Each row has two labels, one from each of two sets.
[-27  -8   3  -2  31   8  -2 -21  12  -8   1  25  18   5  14  24 -25  -1
   3   4 -13  25   0   7] | Q299, M
[  4  -3   1  -7  38   4  -6  -7  12   5 -10  -9  10  -4  12 -13   5   3
  -6   6  -3 -16  14   5] | Q612, M
[ -5  -8   3 -13  33  -1   7  10  17  -3   4  -6   4   0  24 -36 -11   3
  -3   1 -13  10   8   2] | Q612, E
[  9  -1  -6  -6  44   1   4  13  11   4 -18  -5  -8   1  10   8 -11  -7
  -2 -10   4   2   9   5] | Q612, Z
[  9  -3  -1 -14  37   1  -5  18  19   9  -5 -10 -19   5  23 -16   0   5
   2  10  -1 -23   4  -6] | Q612, Z
[  0   3  -9   1  30  -7   4  20  14  13   5  -7 -30   3  -3   7  -9   2
  -8   1 -12   3   7  -2] | Q612, Z
[ -7  -6 -10   2  33  10  -5   0  27  -1  -5  -4 -14  -1   7  19 -20  -4
  -5   2  -8  -3  12  10] | Q299, Z
[ 10  -8  -2  -1  30  -2   1   8  19   3  -3  -7 -19  -6  18  -4  -6   2
  -4   6  -5 -12  12  -1] | Q612, Z
[-24  -5 -10   4  27   9  -2 -13  18  -5  -5  -3  34  -2  12  24 -22   5
   2   9 -14  -2   8   5] | Q299, E
[ 10  -6  -3  -9  30   2  -6   4  21   5  -8  -4  21  -1  15 -30  -2  -4
  -7  -5  -7  -8   7   2] | Q612, E
[ 11 -13  -2   4  39   8  -2  16  10   3   5  -6  13  -3  17  11  -9  -1
  -8   2  -9 -17   7   9] | Q612, Z
[  7 -11  -2  -4  35   4  -6  18   2   3  -7   2  34   0  19 -24  -3  -2
 -11   8  -6 -14   4  -6] | Q612, E
[ -9  -9   9  -9  40   3  -9 -13   0  -2  -7  -3  -2  -1   5 -26  -5  -5
   3   0  -5   6   9   2] | Q612, M
[-19   1 -16  -2  28   8  -3 -14  29 -10 -14   0  33  -3   4  11 -10  -3
  -3   6  -9   6   9  10] | Q299, E
[  8   2 -11  -8  17  -2   2  16  17   4   2  -6  -8   5  15   8  -6   3
 -17   0  -2 -17  16   5] | Q612, Z
[ -4  -4 -17   1  33   7  18 -10   5  -1  -3  -6  24  -1   1  10 -15   0
  -4  -6 -13   8  -1   0] | Q299, Z
[ 25  -7  -5  -6  30   6   3   4   3  -4   3 -11  40   2   3  22 -23  -2
   0   4  -5 -14  14   4] | Q299, Z
[ -9  -8   3   1  35  -6  -1  -4  -2   6  -4   3 -21  -1  16 -22 -10  -8
   1  -3 -11   8   2  -6] | Q612, M
[-21  -5  -8  -7  18   1  -7   5  12   1  11  -3   1   0  13  24 -19   3
   1  10  -1  -8   5   2] | Q299, Z
[-12 -13 -17  -9  35   4  15  -9  19   8   5   1 -23   1  17 -22 -12  -6
 -11  -2 -10  15   7  -3] | Q612, E
[-23  -8  -9  -8  23  17  -1 -21  16 -13  -6  -2  45  -3  12  12 -18   0
  20  11 -14  11   2   0] | Q299, E
[-31  -6  -2 -10  12  -9 -12 -15  12  -2  -5 -11  33  -2  10 -15 -11   5
  15   9  -3   5   5  -7] | Q299, M
[ 22 -11  -5 -11  33   0  -7  20  28  16  -4 -17  12  -5  13 -36  -8  10
  -9   0  -4 -23  17   0] | Q612, Z
[ -7  -4 -12  -2  24   9  -3   2  16  -1  -4  -2  18   2   3  18 -18   6
  -1   5  -2  -9   3  -6] | Q299, Z
[-22 -10  -8  -5  35   1   1 -12  21   0   1  -3  33   0  16  -8 -18   0
 -11   3 -23  12  11   0] | Q299, E
[ -6  -5   3 -12  43  -1  -5  -4  12   8  -5  -6  27  -1  17 -42   1 -10
  -3   4   0   7  12   1] | Q612, M
[  3 -17   9 -10  42  -1  -1   3  10   4  -2  -7  54   1  22 -30 -10  -4
 -10   9 -10  -7  19   9] | Q612, E
[ -6  -7  -4 -27  35   2   0   0  21   0  -8   1  20  -1  19 -24  -8  -1
  -2  -9  -4  -4  10   4] | Q612, M
[-13 -13   4   1  41   1   2  -6 -11   0  -1  -4  -9   1  16   1  -9  -6
  -8  -4 -14  13   0   0] | Q612, E
